Below is a small trained network, with its code and all its weights. Each question gives an input and a target symbol and asks what happens when units are switched off, that is, made to give their printed mean instead of their output.

import numpy as np


def w(rows, s, z=0):
    codes = np.array(rows[::2]) - 128.0
    scale = np.full(codes.shape[1], s)
    scale[-1] = z or s
    return codes * scale


def softmax(a):
    e = np.exp(a - a.max(-1, keepdims=True))
    return e / e.sum(-1, keepdims=True)


def log_softmax(a):
    a = a - a.max(-1, keepdims=True)
    return a - np.log(np.exp(a).sum(-1, keepdims=True))


def net(x, mask):
    ids = ['ΔΣεζτφψ'.index(c) for c in x.split()]
    T = len(ids)
    res = E[ids] + P[:T]
    u = 0
    for l in range(3):
        r = res
        for j in range(3):
            rows = slice(3 * j, 3 * j + 3)
            q, k, v = (r @ M[l][rows].T for M in (Q, K, V))
            z = softmax(np.where(np.tri(T) > 0, q @ k.T / 3**0.5, -1e9)) @ v
            o = O[l][rows]
            res = res + np.where(mask[u + j], z, o[:, -1]) @ o[:, :-1]
        u += 3
    return log_softmax(res[-1] @ U[:, :-1].T + U[:, -1])


Q, K, V, O = {}, {}, {}, {}
E = w([
[150,125,41,96,135],'Δ',
[125,190,97,134,2],'Σ',
[88,104,87,159,114],'ε',
[149,100,141,129,199],'ζ',
[239,134,90,147,118],'τ',
[126,172,168,114,200],'φ',
[156,109,105,14,102],'ψ',
],0.018)
P = w([
[68,53,88,159,186],'0',
[68,9,48,255,129],'1',
[106,29,80,231,163],'2',
[125,60,100,208,165],'3',
[136,86,103,189,173],'4',
[158,150,106,168,178],'5',
[186,186,152,162,220],'6',
[163,182,174,167,215],'7',
[204,204,137,160,161],'8',
],0.0064)
Q[0] = w([
[128,64,2,92,139],'0.h1',
[162,110,83,111,73],'0.h1',
[241,105,153,158,136],'0.h1',
[142,128,218,114,48],'0.h2',
[106,64,46,111,190],'0.h2',
[29,140,179,9,75],'0.h2',
[96,142,159,91,96],'0.h3',
[160,154,42,164,171],'0.h3',
[183,83,105,19,94],'0.h3',
],0.0091)
K[0] = w([
[187,175,57,75,174],'0.h1',
[35,109,152,81,187],'0.h1',
[63,129,130,226,159],'0.h1',
[29,162,172,107,45],'0.h2',
[169,128,117,167,236],'0.h2',
[2,89,146,76,130],'0.h2',
[132,128,116,187,125],'0.h3',
[163,142,209,72,110],'0.h3',
[104,77,241,155,123],'0.h3',
],0.0094)
V[0] = w([
[94,134,200,181,79],'0.h1',
[65,137,136,149,135],'0.h1',
[136,80,47,79,82],'0.h1',
[87,208,63,109,98],'0.h2',
[178,216,155,89,89],'0.h2',
[142,88,2,99,166],'0.h2',
[89,114,169,44,129],'0.h3',
[65,141,156,66,86],'0.h3',
[140,253,44,120,189],'0.h3',
],0.009)
O[0] = w([
[70,134,22,106,117,71],'0.h1',
[8,98,196,88,157,121],'0.h1',
[131,153,156,179,124,209],'0.h1',
[84,103,121,113,179,105],'0.h2',
[156,81,106,180,166,88],'0.h2',
[88,190,121,126,36,254],'0.h2',
[92,114,147,104,55,69],'0.h3',
[79,93,164,154,41,63],'0.h3',
[135,136,2,68,28,139],'0.h3',
],0.0087,0.008)
Q[1] = w([
[141,198,115,152,79],'1.h1',
[80,140,109,166,72],'1.h1',
[139,127,102,126,82],'1.h1',
[106,32,71,163,207],'1.h2',
[173,133,174,113,143],'1.h2',
[102,81,161,103,100],'1.h2',
[82,150,149,171,166],'1.h3',
[89,123,31,104,179],'1.h3',
[139,161,97,10,40],'1.h3',
],0.012)
K[1] = w([
[85,123,110,36,137],'1.h1',
[159,150,147,85,193],'1.h1',
[163,195,137,137,129],'1.h1',
[119,172,195,230,49],'1.h2',
[153,252,114,89,80],'1.h2',
[129,34,137,232,38],'1.h2',
[144,153,181,26,155],'1.h3',
[65,244,177,157,197],'1.h3',
[101,2,139,146,39],'1.h3',
],0.0075)
V[1] = w([
[116,87,194,126,155],'1.h1',
[139,158,187,106,153],'1.h1',
[184,101,169,61,101],'1.h1',
[2,208,123,170,122],'1.h2',
[120,164,121,31,144],'1.h2',
[147,206,102,159,144],'1.h2',
[137,87,98,85,122],'1.h3',
[139,115,155,165,128],'1.h3',
[104,91,119,174,77],'1.h3',
],0.013)
O[1] = w([
[202,197,125,143,187,36],'1.h1',
[226,197,224,91,153,111],'1.h1',
[74,44,170,104,168,81],'1.h1',
[209,162,90,79,82,147],'1.h2',
[155,38,191,102,111,141],'1.h2',
[115,131,58,2,79,254],'1.h2',
[153,16,124,165,181,72],'1.h3',
[50,101,104,119,123,136],'1.h3',
[94,104,153,233,89,155],'1.h3',
],0.0065,0.0082)
Q[2] = w([
[172,3,92,122,222],'2.h1',
[204,152,190,189,68],'2.h1',
[122,165,213,119,171],'2.h1',
[108,162,43,89,194],'2.h2',
[25,108,127,172,118],'2.h2',
[89,234,204,186,144],'2.h2',
[124,114,122,194,219],'2.h3',
[195,237,191,158,83],'2.h3',
[88,127,134,93,112],'2.h3',
],0.0076)
K[2] = w([
[133,160,205,127,43],'2.h1',
[69,69,54,80,190],'2.h1',
[69,39,30,156,140],'2.h1',
[178,99,74,144,121],'2.h2',
[213,35,73,108,90],'2.h2',
[96,219,151,157,4],'2.h2',
[158,75,53,178,214],'2.h3',
[102,115,150,12,136],'2.h3',
[182,85,37,77,2],'2.h3',
],0.0071)
V[2] = w([
[177,202,184,64,161],'2.h1',
[71,122,106,132,96],'2.h1',
[76,169,209,94,63],'2.h1',
[117,152,61,114,107],'2.h2',
[195,36,182,83,107],'2.h2',
[241,157,62,136,122],'2.h2',
[165,121,123,236,114],'2.h3',
[112,181,77,176,187],'2.h3',
[69,162,129,149,254],'2.h3',
],0.0092)
O[2] = w([
[138,146,144,88,168,135],'2.h1',
[120,73,101,136,130,156],'2.h1',
[88,125,154,110,93,150],'2.h1',
[175,87,152,93,105,214],'2.h2',
[88,165,104,128,163,64],'2.h2',
[181,171,156,167,161,214],'2.h2',
[171,149,102,249,44,110],'2.h3',
[178,117,152,82,73,110],'2.h3',
[156,122,90,100,94,7],'2.h3',
],0.012,0.014)
U = w([
[124,20,217,129,203,178],'Δ',
[171,37,139,118,145,34],'Σ',
[162,158,195,92,145,107],'ε',
[109,200,74,28,137,107],'ζ',
[139,37,75,39,144,106],'τ',
[176,104,3,133,235,253],'φ',
[82,221,96,52,39,101],'ψ',
],0.0048,0.0052)

Each question gives the input, a string of symbols that net reads in full, and the target symbol t.
The units are the heads (3 rows each of Q, K, V and O). Each row of codes is followed by its name. A weight is (code - 128) times the scale printed after its matrix; where a second scale follows, it is the last column's (O and U).
mask holds one flag per head, layer by layer. A switched-off head (its flag False) gives its mean, the last column of its rows in O, instead of its output. The means were averaged over made-up inputs and are rounded, as every weight is.
A unit's drop is (log p(t) with every unit on - log p(t) with that unit switched off) / (log p(t) with every unit on - log p(t) with every unit switched off).
The circuit of an input: a set's keep is (log p(t) with only the set's units on - log p(t) with every unit switched off) / (log p(t) with every unit on - log p(t) with every unit switched off). Starting from all 9 units, units are removed one at a time, each time the one whose removal leaves the highest keep (on an exact tie, the one counted first), for as long as the keep stays at least 0.8.
units of the circuit, in order: the units of the circuit, biggest drop first
most important unit: the unit with the biggest drop
heads that matter: for each layer, one digit per head in row order, 1 if its drop is at least 0.15 and else 0, layers parted by /
drop when u is switched off: that unit's drop, to one decimal
input φ Σ τ ε τ ε φ ζ τ, target ζ: units of the circuit, in order -> (2.h1, 2.h3, 1.h3)
input Δ ε τ τ ψ ε, target Δ: units of the circuit, in order -> (0.h2, 1.h1, 2.h3, 1.h2)
input Δ ε τ ψ ε τ τ, target Δ: heads that matter -> 011 / 110 / 001
input ζ Σ ε, target ζ: most important unit -> 1.h1
input ψ ζ ε ε Σ ψ ψ τ, target Δ: heads that matter -> 001 / 110 / 000
input τ ε φ Σ τ Σ φ, target ζ: heads that matter -> 000 / 011 / 001
input Δ ε ε ψ Δ φ ψ Σ ψ, target Δ: units of the circuit, in order -> (1.h2, 2.h3, 0.h2)
input ψ ζ ζ ε ε Σ Δ, target ψ: units of the circuit, in order -> (2.h2, 0.h3, 0.h2)
input Δ ε τ Δ τ Σ, target φ: units of the circuit, in order -> (0.h2, 0.h3)
input τ Δ τ Δ, target τ: units of the circuit, in order -> (1.h2, 1.h1, 0.h3, 2.h2)
input ψ Σ τ, target ψ: heads that matter -> 101 / 011 / 110
input ε ψ ε ζ Σ, target ε: heads that matter -> 101 / 110 / 100
input ψ τ ψ, target ψ: heads that matter -> 001 / 011 / 111
input ψ ε ζ Δ ε, target ψ: most important unit -> 2.h2
input Σ ε ψ ψ, target Σ: heads that matter -> 111 / 101 / 100
input ε ε ζ, target ε: heads that matter -> 011 / 110 / 010
input φ τ τ τ, target φ: heads that matter -> 111 / 011 / 011
input ε ζ ζ ε ζ, target ε: heads that matter -> 011 / 110 / 110
input ε ε ε τ Δ, target ε: drop when 2.h2 is switched off -> 0.7
input τ ψ Δ ε τ ε τ Σ, target τ: drop when 0.h3 is switched off -> 0.2
